Below are the code and all the weights of a small trained network. Each question names an input and a class and asks about switching units off, where a switched-off unit gives its printed mean instead of its output.

import numpy as np


def w(rows, s, z=0):
    codes = np.array(rows[::2]) - 128.0
    scale = np.full(codes.shape[1], s)
    scale[-1] = z or s
    return codes * scale


def f(y):
    return y / 2 * (1 + np.tanh(0.7978845608 * (y + 0.044715 * y**3)))


def log_softmax(a):
    a = a - a.max(-1, keepdims=True)
    return a - np.log(np.exp(a).sum(-1, keepdims=True))


def net(x, mask):
    res = np.array(x, float).reshape(1, 2) / 4 @ E
    y = f(res @ A[0][:, :-1].T + A[0][:, -1])
    res = res + np.where(mask, y, B[0][:, -1]) @ B[0][:, :-1]
    return log_softmax(res[-1] @ U[:, :-1].T + U[:, -1])


A, B = {}, {}
E = w([
[136,177,59,97,158,250],'x0',
[179,1,149,97,131,165],'x1',
],0.01)
A[0] = w([
[107,135,79,112,202,201,83],'neuron 1',
[95,82,204,153,176,39,54],'neuron 2',
[61,218,94,206,180,104,73],'neuron 3',
[153,223,141,123,106,92,87],'neuron 4',
[155,156,63,129,87,204,33],'neuron 5',
[102,38,201,131,114,198,14],'neuron 6',
[153,188,121,91,144,168,1],'neuron 7',
[119,123,25,145,147,168,10],'neuron 8',
[119,99,179,234,126,26,39],'neuron 9',
[255,94,165,125,52,160,50],'neuron 10',
[173,154,95,83,167,127,7],'neuron 11',
[99,234,151,176,171,86,230],'neuron 12',
[105,39,191,139,108,198,208],'neuron 13',
[123,132,208,185,106,91,9],'neuron 14',
[146,169,45,101,142,178,7],'neuron 15',
[152,186,60,133,83,205,65],'neuron 16',
[55,195,116,156,159,102,75],'neuron 17',
[128,98,167,207,74,90,50],'neuron 18',
[45,200,106,94,160,99,130],'neuron 19',
[217,42,149,34,126,161,109],'neuron 20',
[162,140,103,115,163,140,22],'neuron 21',
[77,102,151,102,105,3,42],'neuron 22',
],0.0085,0.0041)
B[0] = w([
[109,159,95,204,133,153,189],'neuron 1',
[41,184,59,206,74,196,190],'neuron 2',
[89,108,125,49,34,96,220],'neuron 3',
[152,152,112,39,73,89,175],'neuron 4',
[62,183,85,255,59,129,172],'neuron 5',
[144,234,129,77,58,79,171],'neuron 6',
[167,218,108,221,69,134,146],'neuron 7',
[167,152,137,189,89,189,153],'neuron 8',
[86,213,23,255,78,213,203],'neuron 9',
[160,155,164,74,38,72,169],'neuron 10',
[156,202,149,206,49,179,123],'neuron 11',
[80,121,64,32,89,25,254],'neuron 12',
[86,195,22,49,99,68,216],'neuron 13',
[145,169,117,181,54,181,151],'neuron 14',
[117,212,26,214,65,156,175],'neuron 15',
[47,177,49,206,101,120,193],'neuron 16',
[107,134,102,59,31,92,189],'neuron 17',
[143,160,96,179,81,160,161],'neuron 18',
[104,190,101,37,78,74,203],'neuron 19',
[129,183,90,58,39,54,231],'neuron 20',
[163,195,120,203,52,172,122],'neuron 21',
[66,246,78,222,72,159,191],'neuron 22',
],0.0068,0.0078)
U = w([
[107,185,105,254,106,211,36],'0',
[147,138,148,12,46,103,105],'1',
[71,106,103,54,168,108,233],'2',
[81,60,189,162,251,112,1],'3',
],0.0076,0.0041)

Each question gives the input, the list of numbers given to net, and the class t.
The units are the neurons (one row each of A and B). Each row of codes is followed by its name. A weight is (code - 128) times the scale printed after its matrix; where a second scale follows, it is the last column's (A, B and U).
mask holds one flag per neuron, in row order. A switched-off neuron (its flag False) gives its mean, the last column of its row in B, instead of its output. The means were averaged over made-up inputs and are rounded, as every weight is.
A unit's drop is (log p(t) with every unit on - log p(t) with that unit switched off) / (log p(t) with every unit on - log p(t) with every unit switched off).
The circuit of an input: a set's keep is (log p(t) with only the set's units on - log p(t) with every unit switched off) / (log p(t) with every unit on - log p(t) with every unit switched off). Starting from the 12 units with the biggest drops (on a tie, the unit counted first), units are removed one at a time, each time the one whose removal leaves the highest keep (on an exact tie, the one counted first), for as long as the keep stays at least 0.8.
circuit, biggest first: the units of the circuit, biggest drop first
k most important neurons: the k neurons with the biggest drops, biggest first
drop of u: that unit's drop, to one decimal
input [-6,5], class 0: 2 most important neurons : [neuron 9; neuron 2]
input [-8,8], class 0: circuit, biggest first : [neuron 9]
input [7,-8], class 1: 3 most important neurons : [neuron 3; neuron 12; neuron 19]
input [2,0], class 2: 2 most important neurons : [neuron 9; neuron 22]
input [-6,6], class 0: 2 most important neurons : [neuron 9; neuron 2]
input [2,-3], class 2: 3 most important neurons : [neuron 20; neuron 10; neuron 6]
input [1,3], class 2: drop of neuron 19 : 0.2
input [8,8], class 0: drop of neuron 1 : 0.5
input [-2,-1], class 2: drop of neuron 20 : 0.1
input [-2,3], class 2: drop of neuron 17 : 0.2
